Look-ups in named tables: a row name and a column name give one cell, copied from the table.

favude:
         ginuto  mavinis  bol  ruzit  nok  latapeb  dib  bimi  dof  nin
pemimav     421      472  528    473  613      627  471   595  368  479
gigopag     528      419  510    483  487      571  676   583  545  570
mav         642      212  405    441  435      708  754   692  650  704

What is the ruzit of pemimav in favude?
473
What is the dof of gigopag in favude?
545
What is the bol of mav in favude?
405
What is the nin of pemimav in favude?
479
What is the bimi of pemimav in favude?
595
What is the nok of pemimav in favude?
613
What is the ginuto of mav in favude?
642
What is the ginuto of pemimav in favude?
421
What is the nin of gigopag in favude?
570
Row with the largest ruzit: gigopag

ruk.csv
,vavade,vaf,nog,lik,memi
fas,-7.2,6.5,-3.5,-3.8,-1.4
fimapov,-8.0,6.0,-3.3,-3.6,-0.1
movod,-7.2,6.5,-3.5,-3.8,-1.4
seko,-7.2,6.5,-3.5,-3.8,-1.4
sopamaz,-7.2,6.6,-3.5,-3.8,-1.6
pivit,-8.0,6.2,-3.4,-3.7,-0.4
masiga,-8.0,6.0,-3.3,-3.6,-0.1
tuv,-8.0,6.0,-3.3,-3.6,-0.1
zibuza,-8.0,6.2,-3.4,-3.7,-0.4
nupim,-8.0,6.2,-3.4,-3.7,-0.4
zibu,-8.0,6.2,-3.4,-3.7,-0.4
mefirip,-7.2,6.6,-3.5,-3.8,-1.6
ror,-7.2,6.6,-3.5,-3.8,-1.6

What is the vavade of movod in ruk?
-7.2
What is the nog of sopamaz in ruk?
-3.5
What is the vavade of fimapov in ruk?
-8.0
What is the memi of zibu in ruk?
-0.4
What is the lik of movod in ruk?
-3.8
What is the nog of nupim in ruk?
-3.4
What is the vavade of nupim in ruk?
-8.0
What is the nog of mefirip in ruk?
-3.5
What is the vavade of ror in ruk?
-7.2
What is the lik of masiga in ruk?
-3.6
What is the vaf of pivit in ruk?
6.2
What is the vavade of pivit in ruk?
-8.0
What is the nog of seko in ruk?
-3.5
What is the memi of zibuza in ruk?
-0.4
What is the nog of zibu in ruk?
-3.4

div
|  | meb | nelupi | pog | ber | naped | vin | vafel | kib | vor | guv |
|---|---|---|---|---|---|---|---|---|---|---|
| taseda | -2.5 | -1.3 | -4.3 | -2.7 | -5.7 | -6.5 | -2.2 | -2.1 | 0.5 | -4.8 |
| gota | -2.4 | -1.2 | -4.0 | -2.7 | -4.8 | -5.3 | -2.0 | -2.0 | 0.3 | -4.4 |
| tedunek | -1.6 | -3.3 | 5.3 | -0.3 | 2.3 | 5.3 | 0.9 | -1.8 | -2.3 | 0.9 |
| tif | -1.8 | -2.4 | 1.2 | -1.2 | -0.7 | 0.5 | -0.5 | -1.9 | -1.4 | -1.1 |
| fupipam | -1.8 | -1.3 | -3.8 | -2.1 | -3.9 | -4.9 | -2.3 | -1.8 | -0.8 | -3.1 |
| guzeles | -1.1 | -0.5 | -4.4 | -1.5 | -1.8 | -3.2 | -2.7 | -0.9 | -2.1 | -1.2 |
| popu | -1.7 | -1.2 | -3.2 | -1.7 | -3.4 | -4.3 | -2.2 | -1.5 | -1.0 | -2.6 |
| zabalav | -1.8 | -2.2 | 0.5 | -1.4 | -0.8 | 0.3 | -0.7 | -1.8 | -1.3 | -1.3 |

What is the meb of zabalav in div? -1.8
What is the vafel of zabalav in div? -0.7
What is the vin of zabalav in div? 0.3
What is the nelupi of guzeles in div? -0.5
What is the pog of taseda in div? -4.3
What is the guv of popu in div? -2.6
What is the nelupi of zabalav in div? -2.2
What is the guv of gota in div? -4.4
What is the vin of tif in div? 0.5
What is the vin of popu in div? -4.3
What is the vor of gota in div? 0.3
What is the vafel of fupipam in div? -2.3
What is the vafel of tedunek in div? 0.9
What is the kib of tif in div? -1.9
What is the nelupi of gota in div? -1.2
What is the ber of fupipam in div? -2.1
What is the vor of taseda in div? 0.5
What is the naped of tif in div? -0.7
What is the vor of tedunek in div? -2.3
Row with the largest vor: taseda

